Below is a small trained network, with its code and all its weights. Each question gives an input and a class and asks what happens when units are switched off, that is, made to give their printed mean instead of their output.

import numpy as np


def w(rows, s, z=0):
    codes = np.array(rows[::2]) - 128.0
    scale = np.full(codes.shape[1], s)
    scale[-1] = z or s
    return codes * scale


def norm(h):
    return h / np.sqrt((h * h).mean(-1, keepdims=True) + 1e-5)


def f(y):
    return np.maximum(y, 0)


def log_softmax(a):
    a = a - a.max(-1, keepdims=True)
    return a - np.log(np.exp(a).sum(-1, keepdims=True))


def net(x, mask):
    res = np.array(x, float).reshape(1, 4) / 4 @ E
    u = 0
    for l in range(3):
        y = f(norm(res) @ A[l][:, :-1].T + A[l][:, -1])
        res = res + np.where(mask[u : u + 3], y, B[l][:, -1]) @ B[l][:, :-1]
        u += 3
    return log_softmax(norm(res)[-1] @ U[:, :-1].T + U[:, -1])


A, B = {}, {}
E = w([
[52,88,129],'x0',
[210,52,188],'x1',
[1,230,214],'x2',
[44,18,156],'x3',
],0.0058)
A[0] = w([
[160,54,90,102],'L0N0',
[113,123,250,220],'L0N1',
[130,114,12,4],'L0N2',
],0.021,0.0042)
B[0] = w([
[192,133,160,236],'L0N0',
[69,109,5,254],'L0N1',
[176,225,90,196],'L0N2',
],0.02,0.0086)
A[1] = w([
[13,222,127,81],'L1N0',
[2,29,172,2],'L1N1',
[33,139,43,6],'L1N2',
],0.018,0.00092)
B[1] = w([
[213,197,206,215],'L1N0',
[251,21,7,165],'L1N1',
[40,72,203,253],'L1N2',
],0.02,0.013)
A[2] = w([
[213,4,188,160],'L2N0',
[114,57,88,94],'L2N1',
[145,192,10,5],'L2N2',
],0.016,0.0022)
B[2] = w([
[232,133,247,254],'L2N0',
[168,43,96,203],'L2N1',
[201,77,38,183],'L2N2',
],0.013,0.0086)
U = w([
[138,13,134,225],'0',
[241,144,219,170],'1',
[13,153,205,124],'2',
[74,175,81,11],'3',
[53,45,3,132],'4',
[77,183,89,36],'5',
[69,168,72,1],'6',
[176,239,14,169],'7',
],0.014,0.011)

Each question gives the input, the list of numbers given to net, and the class t.
The units are the neurons (one row each of A and B). Each row of codes is followed by its name. A weight is (code - 128) times the scale printed after its matrix; where a second scale follows, it is the last column's (A, B and U).
mask holds one flag per neuron, layer by layer. A switched-off neuron (its flag False) gives its mean, the last column of its row in B, instead of its output. The means were averaged over made-up inputs and are rounded, as every weight is.
A unit's drop is (log p(t) with every unit on - log p(t) with that unit switched off) / (log p(t) with every unit on - log p(t) with every unit switched off).
The circuit of an input: a set's keep is (log p(t) with only the set's units on - log p(t) with every unit switched off) / (log p(t) with every unit on - log p(t) with every unit switched off). Starting from all 9 units, units are removed one at a time, each time the one whose removal leaves the highest keep (on an exact tie, the one counted first), for as long as the keep stays at least 0.8.
circuit, biggest first: the units of the circuit, biggest drop first
k most important neurons: the k neurons with the biggest drops, biggest first
top k neurons in layer l: the k neurons of layer l with the biggest drops, biggest first
drop when u is switched off: that unit's drop, to one decimal
input [2,-2,4,3], class 0: circuit, biggest first : (L0N2, L1N1)
input [2,-4,-4,7], class 1: circuit, biggest first : (L0N1)
input [1,-1,5,1], class 0: circuit, biggest first : (L0N2, L0N1, L1N0)
input [1,1,-8,-8], class 7: top 2 neurons in layer 1 : (L1N2, L1N0)
input [0,5,2,-4], class 0: 3 most important neurons : (L0N2, L1N2, L0N1)
input [-6,-3,0,-7], class 7: 2 most important neurons : (L0N1, L1N2)
input [-8,7,7,-6], class 2: 2 most important neurons : (L0N1, L1N1)
input [-2,8,3,-5], class 4: circuit, biggest first : (L0N1, L2N0)
input [-2,3,6,-4], class 2: 3 most important neurons : (L1N2, L1N0, L2N2)
input [-4,-7,-1,-3], class 7: 3 most important neurons : (L1N2, L0N2, L2N0)
input [-1,7,2,-7], class 0: 2 most important neurons : (L0N2, L1N0)
input [8,-3,7,-5], class 0: 2 most important neurons : (L1N2, L0N2)
input [1,-3,-1,-4], class 7: 4 most important neurons : (L1N2, L0N2, L2N0, L0N1)
input [2,0,-5,0], class 7: circuit, biggest first : (L0N2)
input [2,2,-6,7], class 1: circuit, biggest first : (L0N1, L1N2)
input [-7,-3,2,5], class 0: circuit, biggest first : (L0N2, L0N0)
input [-3,0,5,-5], class 2: 2 most important neurons : (L1N2, L1N1)
input [0,-2,7,3], class 0: circuit, biggest first : (L0N2, L0N1, L1N1, L1N0)
input [-3,2,8,-6], class 2: 2 most important neurons : (L0N1, L1N2)
input [-1,4,8,-8], class 2: most important neuron : (L0N1)
input [4,5,6,-5], class 0: 2 most important neurons : (L0N2, L0N1)
input [-5,7,0,3], class 4: top 2 neurons in layer 1 : (L1N0, L1N1)
input [-8,1,1,2], class 4: drop when L2N0 is switched off : 0.1
input [0,7,7,-4], class 4: drop when L0N1 is switched off : 0.9
input [0,4,5,7], class 4: drop when L0N2 is switched off : -0.1
input [-3,-7,-7,-6], class 7: drop when L0N1 is switched off : 0.0
input [-3,-8,-6,6], class 7: most important neuron : (L0N2)
